Here is a tiny trained network, its code and every weight. The questions are about switching its units off for an input and a class, where a switched-off unit gives its printed mean instead of its output.

import numpy as np


def w(rows, s, z=0):
    codes = np.array(rows[::2]) - 128.0
    scale = np.full(codes.shape[1], s)
    scale[-1] = z or s
    return codes * scale


def f(y):
    return y / 2 * (1 + np.tanh(0.7978845608 * (y + 0.044715 * y**3)))


def log_softmax(a):
    a = a - a.max(-1, keepdims=True)
    return a - np.log(np.exp(a).sum(-1, keepdims=True))


def net(x, mask):
    res = np.array(x, float).reshape(1, 8) / 4 @ E
    y = f(res @ A[0][:, :-1].T + A[0][:, -1])
    res = res + np.where(mask, y, B[0][:, -1]) @ B[0][:, :-1]
    return log_softmax(res[-1] @ U[:, :-1].T + U[:, -1])


A, B = {}, {}
E = w([
[125,128,126,137,129,127,117],'x0',
[127,126,128,132,128,127,116],'x1',
[126,138,142,131,127,122,136],'x2',
[123,129,122,133,125,126,127],'x3',
[131,128,131,127,132,131,131],'x4',
[172,116,69,125,203,2,147],'x5',
[43,4,193,163,186,121,173],'x6',
[22,204,101,55,227,146,93],'x7',
],0.0094)
A[0] = w([
[189,196,52,84,75,126,117,90],'n1',
[11,199,79,35,219,138,127,116],'n2',
[56,177,142,58,185,183,80,129],'n3',
[70,60,108,155,136,172,156,24],'n4',
[209,46,133,157,47,115,163,148],'n5',
[165,77,71,142,81,141,164,103],'n6',
[37,202,106,69,204,141,130,138],'n7',
[108,140,156,137,83,203,134,12],'n8',
[82,149,141,149,92,81,109,96],'n9',
[168,196,84,108,112,147,117,67],'n10',
[139,105,128,96,131,136,119,87],'n11',
[112,72,96,163,184,68,151,52],'n12',
[86,149,160,131,68,229,119,32],'n13',
[65,151,104,105,143,118,104,39],'n14',
[181,98,130,185,69,129,152,89],'n15',
[61,28,144,170,174,145,181,76],'n16',
[162,165,105,149,209,43,158,66],'n17',
[142,115,83,142,142,51,126,42],'n18',
[124,134,130,82,126,133,175,85],'n19',
[145,143,157,141,150,132,122,112],'n20',
[156,101,126,143,82,111,149,113],'n21',
[73,45,160,162,172,134,165,58],'n22',
[129,148,142,145,138,129,159,69],'n23',
[168,123,96,127,177,57,134,51],'n24',
[157,209,81,110,80,148,108,68],'n25',
[167,129,138,196,86,111,155,88],'n26',
[163,124,120,117,170,66,115,23],'n27',
[118,141,185,136,99,255,105,26],'n28',
[167,136,70,136,199,10,151,36],'n29',
[195,201,120,98,93,157,76,56],'n30',
[179,180,94,78,113,160,169,5],'n31',
[227,229,58,155,109,136,115,87],'n32',
[75,145,136,140,80,222,133,30],'n33',
[215,80,168,165,61,128,141,134],'n34',
[182,99,64,96,201,12,146,13],'n35',
],0.0087,0.0025)
B[0] = w([
[57,76,205,75,191,83,72,187],'n1',
[238,130,65,227,191,88,227,253],'n2',
[218,126,83,197,167,135,185,212],'n3',
[80,97,178,82,133,112,99,167],'n4',
[184,139,68,223,181,91,188,207],'n5',
[140,148,82,164,158,92,141,157],'n6',
[192,105,61,224,177,103,193,226],'n7',
[130,181,142,125,48,197,132,157],'n8',
[144,93,117,113,111,108,150,126],'n9',
[83,71,176,95,154,56,102,164],'n10',
[137,133,126,118,129,126,113,125],'n11',
[107,127,174,95,102,131,105,184],'n12',
[134,164,126,101,31,212,90,178],'n13',
[139,99,99,185,142,118,151,158],'n14',
[185,120,81,213,167,103,210,175],'n15',
[51,83,234,17,200,5,32,217],'n16',
[136,143,129,133,30,211,118,190],'n17',
[134,156,132,120,75,168,127,163],'n18',
[123,154,104,120,121,109,113,127],'n19',
[139,87,129,131,123,129,95,127],'n20',
[131,146,84,181,155,81,145,154],'n21',
[62,108,208,61,201,58,40,203],'n22',
[137,159,141,127,129,129,135,124],'n23',
[121,191,137,112,50,226,84,173],'n24',
[58,77,157,73,168,75,111,173],'n25',
[164,137,103,169,162,115,159,162],'n26',
[139,163,128,107,66,156,123,156],'n27',
[151,204,140,98,5,211,101,182],'n28',
[127,182,119,80,23,254,136,208],'n29',
[99,71,179,81,165,73,98,174],'n30',
[74,101,153,131,128,92,124,149],'n31',
[62,44,207,44,204,47,75,197],'n32',
[110,192,111,116,19,179,105,169],'n33',
[179,157,38,210,180,103,191,195],'n34',
[111,185,131,90,14,234,74,211],'n35',
],0.0062,0.013)
U = w([
[185,139,36,204,183,103,165,254],'0',
[45,118,204,33,182,65,113,8],'1',
[121,163,116,85,2,239,126,98],'2',
],0.011,0.00079)

Each question gives the input, the list of numbers given to net, and the class t.
The units are the neurons (one row each of A and B). Each row of codes is followed by its name. A weight is (code - 128) times the scale printed after its matrix; where a second scale follows, it is the last column's (A, B and U).
mask holds one flag per neuron, in row order. A switched-off neuron (its flag False) gives its mean, the last column of its row in B, instead of its output. The means were averaged over made-up inputs and are rounded, as every weight is.
A unit's drop is (log p(t) with every unit on - log p(t) with that unit switched off) / (log p(t) with every unit on - log p(t) with every unit switched off).
The circuit of an input: a set's keep is (log p(t) with only the set's units on - log p(t) with every unit switched off) / (log p(t) with every unit on - log p(t) with every unit switched off). Starting from the 12 units with the biggest drops (on a tie, the unit counted first), units are removed one at a time, each time the one whose removal leaves the highest keep (on an exact tie, the one counted first), for as long as the keep stays at least 0.8.
units of the circuit, in order: the units of the circuit, biggest drop first
most important unit: the unit with the biggest drop
k most important neurons: the k neurons with the biggest drops, biggest first
drop when u is switched off: that unit's drop, to one decimal
input [3,-6,-3,0,-2,7,-8,-3], class 1: units of the circuit, in order -> [n32]
input [-5,-3,4,-6,8,8,2,6], class 2: units of the circuit, in order -> [n35, n29]
input [0,-5,7,2,1,3,8,-7], class 1: 4 most important neurons -> [n16, n22, n2, n7]
input [3,-7,-6,-7,4,8,0,7], class 2: 4 most important neurons -> [n35, n29, n17, n24]
input [6,-6,5,-7,0,-6,8,-8], class 0: 2 most important neurons -> [n34, n5]
input [5,7,-4,5,1,-7,8,-3], class 1: 2 most important neurons -> [n16, n22]
input [-8,6,4,-4,-5,-8,7,6], class 2: 2 most important neurons -> [n28, n13]
input [4,-8,4,-7,3,8,6,7], class 2: 4 most important neurons -> [n35, n29, n17, n24]
input [2,8,3,-8,7,7,2,-6], class 2: 3 most important neurons -> [n35, n29, n2]
input [2,-1,-7,-3,6,-3,-6,6], class 0: 2 most important neurons -> [n2, n3]
input [-5,1,6,-7,2,7,-8,-7], class 1: 3 most important neurons -> [n32, n1, n2]
input [4,2,2,-4,2,3,7,8], class 0: 2 most important neurons -> [n2, n7]
input [1,2,7,2,-6,2,1,1], class 2: 2 most important neurons -> [n2, n5]
input [5,4,1,-8,7,4,-5,-1], class 1: most important unit -> n32
input [-5,8,2,-8,-6,6,6,8], class 0: drop when n2 is switched off -> 0.6
input [-7,-8,7,-8,1,-6,1,6], class 0: drop when n35 is switched off -> 0.2
input [-8,-1,1,4,2,-7,-8,4], class 1: drop when n26 is switched off -> 0.0
